Below are the code and all the weights of a small trained network. Each question names an input and a target symbol and asks about switching units off, where a switched-off unit gives its printed mean instead of its output.

import numpy as np


def w(rows, s, z=0):
    codes = np.array(rows[::2]) - 128.0
    scale = np.full(codes.shape[1], s)
    scale[-1] = z or s
    return codes * scale


def f(y):
    return np.maximum(y, 0)


def softmax(a):
    e = np.exp(a - a.max(-1, keepdims=True))
    return e / e.sum(-1, keepdims=True)


def log_softmax(a):
    a = a - a.max(-1, keepdims=True)
    return a - np.log(np.exp(a).sum(-1, keepdims=True))


def net(x, mask):
    ids = ['ΔΞΩβγημπ'.index(c) for c in x.split()]
    T = len(ids)
    res = E[ids] + P[:T]
    r = res
    for j in range(2):
        rows = slice(2 * j, 2 * j + 2)
        q, k, v = (r @ M[0][rows].T for M in (Q, K, V))
        z = softmax(np.where(np.tri(T) > 0, q @ k.T / 2**0.5, -1e9)) @ v
        o = O[0][rows]
        res = res + np.where(mask[j], z, o[:, -1]) @ o[:, :-1]
    y = f(res @ A[0][:, :-1].T + A[0][:, -1])
    res = res + np.where(mask[2:6], y, B[0][:, -1]) @ B[0][:, :-1]
    return log_softmax(res[-1] @ U[:, :-1].T + U[:, -1])


Q, K, V, O, A, B = {}, {}, {}, {}, {}, {}
E = w([
[42,91,104,59,115],'Δ',
[119,166,209,117,61],'Ξ',
[93,179,48,194,144],'Ω',
[148,137,192,219,115],'β',
[223,201,58,221,111],'γ',
[2,177,95,182,212],'η',
[14,82,134,153,114],'μ',
[78,154,184,123,202],'π',
],0.017)
P = w([
[47,242,186,75,175],'0',
[173,133,148,202,53],'1',
[109,113,164,56,206],'2',
[173,136,117,193,38],'3',
[124,59,163,55,245],'4',
[184,152,103,185,31],'5',
],0.011)
Q[0] = w([
[201,146,117,158,105],'H0',
[127,1,86,134,106],'H0',
[189,84,118,109,204],'H1',
[105,213,100,145,171],'H1',
],0.0081)
K[0] = w([
[165,148,90,171,131],'H0',
[125,76,39,142,128],'H0',
[64,249,148,126,81],'H1',
[121,138,168,83,137],'H1',
],0.011)
V[0] = w([
[1,23,92,98,173],'H0',
[177,130,68,169,159],'H0',
[141,169,114,115,45],'H1',
[98,222,80,147,192],'H1',
],0.008)
O[0] = w([
[56,237,110,126,49,27],'H0',
[154,65,100,73,28,1],'H0',
[181,237,107,114,52,169],'H1',
[206,155,150,176,254,192],'H1',
],0.0066,0.0052)
A[0] = w([
[84,168,216,75,189,4],'N0',
[117,109,174,185,58,53],'N1',
[228,169,166,127,4,29],'N2',
[120,160,186,2,148,29],'N3',
],0.011,0.0047)
B[0] = w([
[119,51,112,96,89,254],'N0',
[96,83,57,159,198,188],'N1',
[133,141,78,74,115,215],'N2',
[250,141,80,96,177,189],'N3',
],0.015,0.0097)
U = w([
[71,124,135,84,10,193],'Δ',
[120,191,41,80,90,146],'Ξ',
[201,201,110,181,103,171],'Ω',
[138,83,56,136,146,3],'β',
[226,125,126,113,43,81],'γ',
[102,223,119,117,225,132],'η',
[68,92,101,131,129,85],'μ',
[120,112,205,153,89,228],'π',
],0.014,0.012)

Each question gives the input, a string of symbols that net reads in full, and the target symbol t.
The units are the heads (2 rows each of Q, K, V and O) and the neurons (one row each of A and B). Each row of codes is followed by its name. A weight is (code - 128) times the scale printed after its matrix; where a second scale follows, it is the last column's (O, A, B and U).
mask holds one flag per unit, heads first, then neurons. A switched-off unit (its flag False) gives its mean, the last column of its rows in O or B, instead of its output. The means were averaged over made-up inputs and are rounded, as every weight is.
A unit's drop is (log p(t) with every unit on - log p(t) with that unit switched off) / (log p(t) with every unit on - log p(t) with every unit switched off).
The circuit of an input: a set's keep is (log p(t) with only the set's units on - log p(t) with every unit switched off) / (log p(t) with every unit on - log p(t) with every unit switched off). Starting from all 6 units, units are removed one at a time, each time the one whose removal leaves the highest keep (on an exact tie, the one counted first), for as long as the keep stays at least 0.8.
units of the circuit, in order: the units of the circuit, biggest drop first
heads that matter: for each layer, one digit per head in row order, 1 if its drop is at least 0.15 and else 0, layers parted by /
drop when u is switched off: that unit's drop, to one decimal
input Ω π β, target π: units of the circuit, in order => N3, N2
input Ω Ξ Ξ Ξ Ξ μ, target μ: heads that matter => 01
input Δ β Δ, target Ξ: units of the circuit, in order => H0
input Ξ Ω η, target μ: heads that matter => 00
input Ω μ μ Ω η, target μ: heads that matter => 01
input Ξ Ξ Ω β, target β: heads that matter => 10
input Ξ Δ μ Ξ Ξ η, target η: heads that matter => 10
input Ω Ω π, target β: heads that matter => 01
input γ η Ξ Ξ β Ξ, target β: heads that matter => 11
input Ω β Ξ Ξ η μ, target μ: units of the circuit, in order => N1, N3, H1
input β Ω β Ξ Ξ Ξ, target Ξ: heads that matter => 00
input Ξ Ξ β Ω Ξ π, target π: heads that matter => 00
input Ξ Ξ Ξ Ξ, target Ξ: heads that matter => 01
input Ω Δ Ξ Ξ π, target β: units of the circuit, in order => N0
input μ μ Ξ Ω β π, target π: units of the circuit, in order => N2, N3
input Ω β γ γ, target γ: drop when N2 is switched off => 0.2
input Δ γ Δ, target Ξ: drop when N0 is switched off => 0.1
input γ Ξ Ω Ξ μ, target Δ: drop when H0 is switched off => 0.5
